Each row has a class, written after it.
24, -1, -15, -36, 20, -41, 18, 2, -32, -20, 17, -41, 13, 33, -11, 56, 22, -10, -11, 19, 6, -31, -3, 19, -32, 4, -16, 44, -30, -46, -34, -32 => F
-38, 49, -7, -27, -2, 28, 24, 16, -1, -5, -6, -48, -7, -28, -2, 33, -10, -43, 2, -25, 14, 34, 9, -53, 74, 11, -13, -34, 34, -8, -18, -28 => N
-12, -17, 11, -10, 1, 7, 15, -8, -2, -3, 5, -15, 17, -15, -9, 19, 19, -2, -2, -2, -4, -10, 2, -17, 32, -2, -17, 13, 10, -4, 6, -1 => S
-25, -2, 15, 4, 0, -3, 12, 7, 15, -10, 10, -5, -18, 22, -9, -4, 11, -1, 2, 5, 2, 11, 4, -10, 24, 13, -7, -8, 7, -9, 10, -3 => F
-13, -3, 0, 5, -5, 22, 10, 8, 0, 8, 3, 4, -15, -8, -5, -8, -3, -7, -4, -5, -10, 9, 4, -19, 23, -3, -8, -14, 4, 0, 1, 0 => H
-38, 0, -19, -21, 17, -14, -12, 16, -22, 7, -1, -8, 13, -16, 9, 21, -4, -13, 1, -10, -27, 8, -10, -9, 24, 6, -12, 12, 2, 16, -7, -3 => N
20, 26, -10, -6, -3, -8, -13, 9, -2, -2, 1, -10, -7, 37, 8, -26, -3, -6, 6, -15, -12, 3, 6, 27, -20, -8, -3, -10, -17, -1, 6, -13 => F
17, 11, -2, 1, 5, 12, -14, -1, 2, -10, 0, -5, 10, 4, 9, -24, -17, 4, 3, -1, -1, -13, 2, 12, -4, -7, 7, 17, 11, 15, -1, 3 => A
-14, 4, 6, 0, -4, -17, -8, -5, -11, -2, -3, 2, 6, -1, -10, 5, -13, 14, 6, 6, 7, 4, 1, -10, -1, 3, 14, 14, 2, -12, -15, -7 => B
-3, -2, -2, 10, 3, -7, -12, 1, -7, -6, 3, 13, -10, -2, 8, -5, -11, 6, 1, 5, -5, 10, -1, 0, 17, -14, 16, 4, -5, 7, -16, -4 => A
-18, 8, -2, 8, 5, -9, 10, 16, 4, -7, 9, -17, -4, 6, -6, 1, 12, -13, -3, 3, -9, 2, 16, -5, 9, 1, -2, -1, -19, 6, 4, -3 => S
-11, 4, -7, 5, -19, 27, 9, 35, -27, 23, 27, 5, 1, 19, 6, -5, 15, -2, 0, -33, -48, -27, 26, 4, 11, 7, -30, 24, 9, 32, 14, 5 => Q
-5, -3, 0, 3, 5, -18, -6, 11, 15, 0, 4, 11, 7, 15, -7, 3, 0, 6, 4, -7, -5, 22, 0, -17, -2, 10, 13, -17, 2, 4, 9, -6 => B
21, 27, -13, -20, -13, 19, -10, 7, -20, 13, 2, 20, -17, 44, 9, -40, -2, -18, -3, -17, 1, -6, 14, 31, -6, 5, -3, -8, -11, -14, 6, -21 => H
-3, -20, 5, 18, 11, 14, -15, -10, 16, 2, 7, 14, 9, 0, 12, -2, 11, 13, 4, 2, -10, 5, -4, -4, 15, -4, -4, 1, 3, 13, 9, 8 => P
-2, 28, -8, 5, -13, -4, -5, 9, 12, -1, 1, -4, -2, 1, -2, -6, -14, -13, -3, -3, 9, 19, 5, -4, 6, -1, 19, -16, -5, 1, -1, -8 => C
-51, -33, 21, 8, -5, -14, -7, -14, 5, 21, -7, 6, -20, -21, -13, 6, 16, 31, 21, 24, -6, -4, -6, -4, 10, -4, -14, 8, 6, 6, -2, 26 => W
1, 6, -5, 3, -4, -13, -9, -10, -15, -12, -11, 9, 4, 13, 12, -3, 9, -3, 7, -2, 5, 8, 2, 0, -6, 2, 13, -3, -22, -16, -10, -16 => A
-6, -7, 1, 7, -13, 14, 8, 3, -5, 6, 0, 5, 1, 3, -6, -7, -2, -7, 2, 1, -7, 3, 2, -16, 15, 1, -8, -1, -1, -11, 5, 1 => H
-25, 5, 9, -8, -4, -7, -4, -1, 2, -1, 1, -19, 4, -19, 1, 8, -1, 4, 2, -8, -11, 3, -2, -23, -1, 1, -8, 4, 6, 15, 3, 5 => N
-41, 2, -1, -15, 9, 38, 14, -2, -37, 13, 27, -2, 18, -38, 7, -13, -17, -1, -19, 23, -14, -52, -11, 59, 36, -5, -30, 107, 32, 35, -14, 8 => A
-7, 7, 1, -3, -12, 0, 2, 2, -17, 0, -2, -6, 7, -10, 4, 6, 1, 3, 9, -26, -9, 8, 8, -14, 23, 7, -3, 3, 18, 4, 0, -4 => Q
-13, -2, 7, 9, 3, -1, 18, 8, 1, 2, 3, -12, -6, -3, -10, 6, 1, -4, 1, 0, 1, 3, 9, -9, 19, 6, -4, 0, 10, 2, -3, -4 => B
-2, -9, -1, 14, -3, 4, -2, -7, 6, -4, -6, 2, 9, 7, 8, 3, 0, 2, 4, -3, -3, 4, -1, -7, -1, -5, 3, -6, -6, -1, 3, -3 => F
4, -10, -3, 2, 13, -3, -7, -2, 11, -1, 2, 7, 6, 14, 8, -4, 1, 10, -4, -1, -6, 1, -5, 9, -25, -8, 3, 7, -3, 0, -2, -2 => B
-11, -7, -7, 20, 12, 2, -3, 1, 19, -2, -5, 4, 3, 1, 19, -1, -9, -11, 2, 4, 1, 20, -6, -1, 26, -10, 5, -11, 2, 9, -1, -7 => F
-64, 0, 0, 10, 18, -23, -3, 1, 27, 9, -4, -12, -31, -8, -1, 2, 12, 15, 18, 45, 9, 3, -9, 21, -11, -8, -5, 12, -5, 1, -14, 15 => W
-7, 8, 3, 8, 0, -6, 11, 12, 6, 17, 2, -3, -20, -24, 11, 5, -6, -11, 2, -17, 4, 21, 11, -15, 28, -3, 5, -32, 12, 12, 1, -8 => C
11, -2, -31, -64, 10, 7, -4, 12, -22, 30, 7, -1, -55, -31, 4, 21, -40, -18, -20, 24, 10, -3, -26, 61, -53, 3, 8, 39, 18, 15, -1, 16 => P
-53, -5, 1, -35, 28, 52, 7, -27, -18, -3, 2, -10, 112, -110, -6, 38, -58, -30, -10, 9, -24, 10, -41, -58, 11, -7, -46, 62, 22, 19, -7, -2 => A
-29, -26, 10, 18, 15, 3, 11, 7, -4, -2, 13, 5, -14, -2, -1, 9, -7, 4, 0, 12, -14, -4, 8, -7, -2, -2, -7, 13, -7, 6, 4, 12 => F
1, 6, -16, -2, -6, 3, -7, 8, 10, 9, -6, 6, -17, 17, 7, 3, -4, -5, 0, 0, 6, 22, -7, 6, 7, -5, 13, -21, 4, -15, -5, 0 => C
-3, 0, 4, 1, 4, -15, 13, 15, 0, 4, 6, -5, -3, 3, -6, 4, 3, -9, 1, -11, -6, 10, 9, -12, 14, 5, -4, -14, 1, 4, 1, -14 => B
22, 9, -5, 7, -7, -11, -9, 2, 20, 7, 0, -4, -13, 21, -7, 3, 2, 5, 1, 1, 11, 25, -1, 1, -1, -1, 17, -30, -4, -7, -2, -2 => C
4, 23, -2, -2, 8, -41, 0, 21, 15, -7, -4, -23, -11, 9, -16, -6, 3, -2, 5, -8, 0, 22, 8, -15, -8, 9, 12, -40, -12, 8, -1, -19 => B
6, -10, 0, 10, 5, -7, -17, -11, 9, -8, -2, 11, 10, 7, -4, 2, -5, 11, 3, 16, 4, 18, -11, -7, 4, 3, 12, -4, -10, -8, -2, 3 => P
16, 11, -6, 0, -7, -2, -4, -1, 3, 6, 1, 2, -9, 5, 15, 2, 3, -3, -5, -18, 2, 11, 4, 4, -5, -13, 9, -17, -6, -7, -6, -10 => C
0, 5, -3, -1, 6, -7, -11, 3, 20, -2, 5, 7, -5, 22, -5, -6, 1, 1, -3, 7, 7, 24, 0, 6, -1, 4, 18, -12, -7, 0, 12, 1 => S
-17, -17, 14, 1, 11, -12, -13, -25, 2, -3, -5, 22, -2, -4, 9, -1, 10, 30, 0, 0, 12, 8, -7, 9, -1, -6, 5, 4, -2, -14, -20, 2 => W
-17, -7, 0, 7, 7, -13, -7, -7, -1, 2, -6, 2, 8, -3, -8, 9, -4, 9, 9, 12, 7, 6, -2, -6, 8, 2, 11, 7, 2, -3, -8, -5 => B
3, -8, 9, 11, -11, 24, 10, -14, 3, 4, -6, 0, -18, -29, 12, -1, 0, 2, -6, -4, 5, 3, 1, -8, -2, -12, 5, -6, 5, 17, -6, 3 => A
-1, 14, -5, -8, -6, 8, 2, 0, -5, 10, -6, -13, -8, -5, 2, 2, 0, 8, 5, -9, 7, -3, 2, 6, -7, 0, 2, -7, 11, -7, -3, 2 => C
6, -12, -11, 29, 22, 6, 0, 7, 27, -7, 3, -9, -5, 16, -3, 17, 10, 12, 7, 0, 2, 25, 5, -9, 38, 4, 15, -24, 17, 13, -1, 8 => Q
1, 4, -11, -3, 0, 12, -16, -3, 8, 15, -2, 15, 8, -5, 11, -17, -17, 1, 2, -6, -3, 21, -16, 6, 18, -9, 4, 0, 17, 5, 3, 0 => H
16, 0, 10, 9, -17, 25, 9, -2, -7, -7, 8, -5, -1, 6, 0, -6, -8, 9, -2, -20, -6, -7, 15, -5, 4, -5, -4, 11, 16, 1, 2, 9 => Q
-9, -18, 6, 26, -6, -10, 5, 4, 11, 9, -1, 12, -24, 2, -4, 14, 19, 17, 0, 0, 8, 8, 12, -18, 4, 11, 23, -31, -4, 6, 3, 8 => C
8, 27, -20, -15, 19, 6, -1, 13, 8, -7, 3, -32, -13, 30, -8, -17, 4, -18, -3, 6, -2, 6, 1, 20, -30, 8, -11, -3, -14, -13, 0, -2 => H
3, 20, -9, -7, -30, 18, -8, -2, -8, 22, -11, -11, -12, 30, -6, -12, 8, 10, 14, -6, 1, 3, -4, 26, 14, 11, -2, -1, 17, 0, 6, 1 => F
-1, 7, -11, 5, 2, -10, -7, 14, 13, -1, -2, -6, 0, 24, -5, 1, -7, -6, 8, 4, -1, 15, -1, -4, 12, 7, 9, -17, -1, 4, 5, -6 => F
31, -17, 9, -1, -26, 40, 2, -22, -6, -17, 9, 21, 28, 13, 15, 4, -8, -1, -16, -15, 0, -4, -8, -8, 13, -12, 2, 36, 19, -21, -3, 2 => A
-26, 1, -5, 11, -35, 32, -11, -14, -23, 19, -4, 13, 4, -21, -1, 12, -11, -1, -3, 5, -4, -9, 5, -2, -8, -3, 11, 33, -5, 5, -4, 16 => C
71, -3, 4, -14, -79, 65, 30, -1, 15, -25, 17, 35, -70, 4, 28, -16, -18, -34, -71, -53, 1, 35, -6, 12, -24, -33, 31, -17, 5, -16, 18, 11 => P
10, 0, -3, -4, -3, 14, -4, -11, -4, -8, 0, 2, 0, 5, 4, -8, -1, -3, -7, 7, 3, -3, -5, 15, -4, -5, 4, 14, -3, 0, -6, -2 => A
-22, -68, 11, -24, -4, 36, 2, -5, -66, 4, 41, 21, 26, -43, -1, 40, -16, -42, -37, 8, -59, -50, 0, -11, 7, -10, -57, 114, -13, 11, -3, 22 => P
13, 26, -5, 8, 28, -16, 22, 38, 21, -17, 28, -26, -49, 25, 13, -12, -6, -68, -26, -23, -1, 52, 23, 19, 35, 3, -4, -18, -1, 8, -3, -20 => B
-17, 8, 5, 24, -29, 17, 9, 4, -25, 0, 7, 10, -7, 6, 3, 6, -1, -11, 12, -13, -6, 1, 31, -19, 33, -3, 3, 6, -4, -6, -3, -8 => Q
-8, 0, -12, 11, 8, 10, -11, -13, -6, -6, -2, 7, 24, 11, 14, 5, 2, -7, 2, 18, 3, -3, -5, 11, -13, 0, 4, 29, -16, -5, -13, -6 => A
19, 38, 9, -17, -11, -2, 10, 8, 11, -13, 12, -18, -14, 13, -9, -24, -1, -13, -2, -15, 5, 13, 11, 3, -24, 8, 2, -17, -4, 5, 18, -10 => A
-34, -13, 15, -11, 14, -39, 3, 7, -14, -20, 9, -1, 5, 7, -24, 14, -18, 16, 9, 23, 9, 2, -6, -16, 18, 27, 6, 25, 12, -23, -3, 4 => F
-6, -7, 13, 13, -6, -5, 2, 0, 13, -6, 0, -4, 11, 13, -8, 8, 5, 6, 6, -5, -1, 10, 6, -32, 22, 10, 4, -22, 1, 2, 10, 2 => N
-25, -33, 1, 6, 15, 23, -3, -16, -9, 13, 8, 31, 4, -13, 14, 6, 9, 9, -9, 15, -3, -6, -12, 23, 11, 10, -7, 34, 4, 11, 5, 12 => P
-15, 0, -3, -4, 24, -25, -11, -6, 11, 11, -2, 5, -2, 1, -1, -11, 4, 22, 10, 18, 7, 20, -18, 9, -15, 5, 1, -7, -6, -8, -5, -5 => H
19, 22, -42, -47, 17, -60, 13, 66, 26, -7, -27, -27, 13, -6, 21, -22, -10, -73, 7, -55, -17, 59, -23, -21, 60, 32, -5, -79, 40, 13, 46, -22 => H
-22, 3, 1, -24, -23, 13, 0, 1, -13, 1, 3, -7, -6, -21, -6, 0, -7, -7, -13, -8, -11, 2, -5, -1, 10, -1, -2, 29, 14, 5, 7, 14 => S
-24, -15, 8, 31, 31, -3, 2, 1, 25, -22, 16, 7, 28, 11, -8, 11, -6, -27, 0, 11, -5, 34, 11, -23, 33, 1, -10, -6, -22, -8, 0, 2 => W
